Here is a tiny trained network, its code and every weight. The questions are about switching its units off for an input and a target symbol, where a switched-off unit gives its printed mean instead of its output.

import numpy as np


def w(rows, s, z=0):
    codes = np.array(rows[::2]) - 128.0
    scale = np.full(codes.shape[1], s)
    scale[-1] = z or s
    return codes * scale


def f(y):
    return y / 2 * (1 + np.tanh(0.7978845608 * (y + 0.044715 * y**3)))


def softmax(a):
    e = np.exp(a - a.max(-1, keepdims=True))
    return e / e.sum(-1, keepdims=True)


def log_softmax(a):
    a = a - a.max(-1, keepdims=True)
    return a - np.log(np.exp(a).sum(-1, keepdims=True))


def net(x, mask):
    ids = ['Σβγδεζξτ'.index(c) for c in x.split()]
    T = len(ids)
    res = E[ids] + P[:T]
    q, k, v = (res @ M[0].T for M in (Q, K, V))
    z = softmax(np.where(np.tri(T) > 0, q @ k.T / 2**0.5, -1e9)) @ v
    res = res + np.where(mask[0], z, O[0][:, -1]) @ O[0][:, :-1]
    y = f(res @ A[0][:, :-1].T + A[0][:, -1])
    res = res + np.where(mask[1:17], y, B[0][:, -1]) @ B[0][:, :-1]
    return log_softmax(res[-1] @ U[:, :-1].T + U[:, -1])


Q, K, V, O, A, B = {}, {}, {}, {}, {}, {}
E = w([
[91,164,93,177,152],'Σ',
[129,151,57,160,141],'β',
[166,166,123,133,150],'γ',
[134,182,51,125,112],'δ',
[158,77,116,163,157],'ε',
[7,133,132,138,151],'ζ',
[204,139,98,31,42],'ξ',
[121,196,186,163,182],'τ',
],0.019)
P = w([
[106,149,35,163,87],'0',
[89,189,116,105,162],'1',
[124,167,143,76,178],'2',
[122,161,144,54,208],'3',
[122,149,136,35,216],'4',
[129,125,128,24,223],'5',
[137,112,119,16,237],'6',
[135,101,133,33,255],'7',
],0.0056)
Q[0] = w([
[149,195,78,101,250],'head 0',
[123,121,121,68,140],'head 0',
],0.024)
K[0] = w([
[93,4,121,16,174],'head 0',
[136,106,227,67,155],'head 0',
],0.016)
V[0] = w([
[193,136,104,219,226],'head 0',
[67,8,158,160,92],'head 0',
],0.012)
O[0] = w([
[158,99,124,233,134,41],'head 0',
[137,162,82,89,245,3],'head 0',
],0.012,0.0056)
A[0] = w([
[100,121,189,92,189,65],'neuron 0',
[134,119,67,126,71,174],'neuron 1',
[120,175,195,143,29,159],'neuron 2',
[37,122,61,130,225,81],'neuron 3',
[103,130,214,171,161,45],'neuron 4',
[155,80,70,196,186,255],'neuron 5',
[103,137,23,170,163,111],'neuron 6',
[55,200,96,120,143,244],'neuron 7',
[153,148,111,81,128,11],'neuron 8',
[178,50,197,121,200,207],'neuron 9',
[198,32,181,113,104,108],'neuron 10',
[133,113,59,203,102,91],'neuron 11',
[155,100,83,131,188,28],'neuron 12',
[64,64,150,110,159,69],'neuron 13',
[156,120,94,63,221,88],'neuron 14',
[2,134,81,191,132,123],'neuron 15',
],0.0093,0.0028)
B[0] = w([
[117,138,109,133,170,156],'neuron 0',
[103,128,211,150,166,185],'neuron 1',
[171,95,88,154,179,246],'neuron 2',
[248,143,74,192,106,207],'neuron 3',
[116,94,107,166,170,136],'neuron 4',
[100,183,203,59,166,184],'neuron 5',
[29,142,196,142,113,175],'neuron 6',
[190,96,134,95,155,207],'neuron 7',
[77,92,112,162,85,156],'neuron 8',
[127,163,114,124,71,146],'neuron 9',
[101,189,103,53,193,160],'neuron 10',
[166,124,162,217,131,179],'neuron 11',
[121,100,129,190,98,149],'neuron 12',
[140,162,118,143,113,137],'neuron 13',
[67,77,59,128,85,188],'neuron 14',
[44,97,104,42,77,176],'neuron 15',
],0.013,0.012)
U = w([
[159,115,128,152,228,139],'Σ',
[67,78,138,136,147,3],'β',
[135,214,147,152,93,116],'γ',
[160,81,140,166,120,111],'δ',
[120,185,54,145,117,143],'ε',
[224,133,157,168,45,60],'ζ',
[118,255,127,136,104,169],'ξ',
[195,85,190,54,124,243],'τ',
],0.0063,0.0038)

Each question gives the input, a string of symbols that net reads in full, and the target symbol t.
The units are the heads (2 rows each of Q, K, V and O) and the neurons (one row each of A and B). Each row of codes is followed by its name. A weight is (code - 128) times the scale printed after its matrix; where a second scale follows, it is the last column's (O, A, B and U).
mask holds one flag per unit, heads first, then neurons. A switched-off unit (its flag False) gives its mean, the last column of its rows in O or B, instead of its output. The means were averaged over made-up inputs and are rounded, as every weight is.
A unit's drop is (log p(t) with every unit on - log p(t) with that unit switched off) / (log p(t) with every unit on - log p(t) with every unit switched off).
The circuit of an input: a set's keep is (log p(t) with only the set's units on - log p(t) with every unit switched off) / (log p(t) with every unit on - log p(t) with every unit switched off). Starting from the 12 units with the biggest drops (on a tie, the unit counted first), units are removed one at a time, each time the one whose removal leaves the highest keep (on an exact tie, the one counted first), for as long as the keep stays at least 0.8.
circuit, biggest first: the units of the circuit, biggest drop first
unit that matters most: the unit with the biggest drop
top k neurons: the k neurons with the biggest drops, biggest first
drop of u: that unit's drop, to one decimal
input ζ δ ε ζ, target ε: circuit, biggest first : (head 0; neuron 3; neuron 15; neuron 1)
input β γ ε Σ ε, target ξ: circuit, biggest first : (neuron 5; neuron 9; head 0; neuron 2)
input β δ δ γ ε γ β, target ξ: top neuron : (neuron 5)
input ζ γ β ε β γ δ δ, target ξ: top 3 neurons : (neuron 5; neuron 2; neuron 6)
input ξ ε δ Σ β Σ γ, target ξ: circuit, biggest first : (head 0; neuron 2; neuron 7; neuron 5)
input ξ ζ ξ Σ Σ ζ ζ β, target ε: top 3 neurons : (neuron 14; neuron 3; neuron 1)
input δ δ Σ ε ε δ β, target γ: top 3 neurons : (neuron 5; neuron 6; neuron 2)
input ξ δ β δ ε γ, target ξ: top 2 neurons : (neuron 5; neuron 2)
input γ Σ δ γ β Σ, target β: top 3 neurons : (neuron 3; neuron 15; neuron 7)
input ξ Σ ζ γ τ τ γ ζ, target ε: top 2 neurons : (neuron 3; neuron 14)
input δ δ β τ τ ξ, target Σ: top 2 neurons : (neuron 10; neuron 2)
input ξ ε δ β, target ξ: top 3 neurons : (neuron 2; neuron 5; neuron 6)
input Σ ε ξ δ γ ξ ζ τ, target ε: drop of neuron 14 : 0.5
input γ δ ζ τ δ τ, target ε: unit that matters most : head 0
input ζ γ Σ, target ε: drop of neuron 3 : 0.5
input ξ γ τ ζ β γ, target ε: drop of head 0 : 0.9
input τ Σ γ γ δ, target ζ: drop of neuron 7 : 0.0
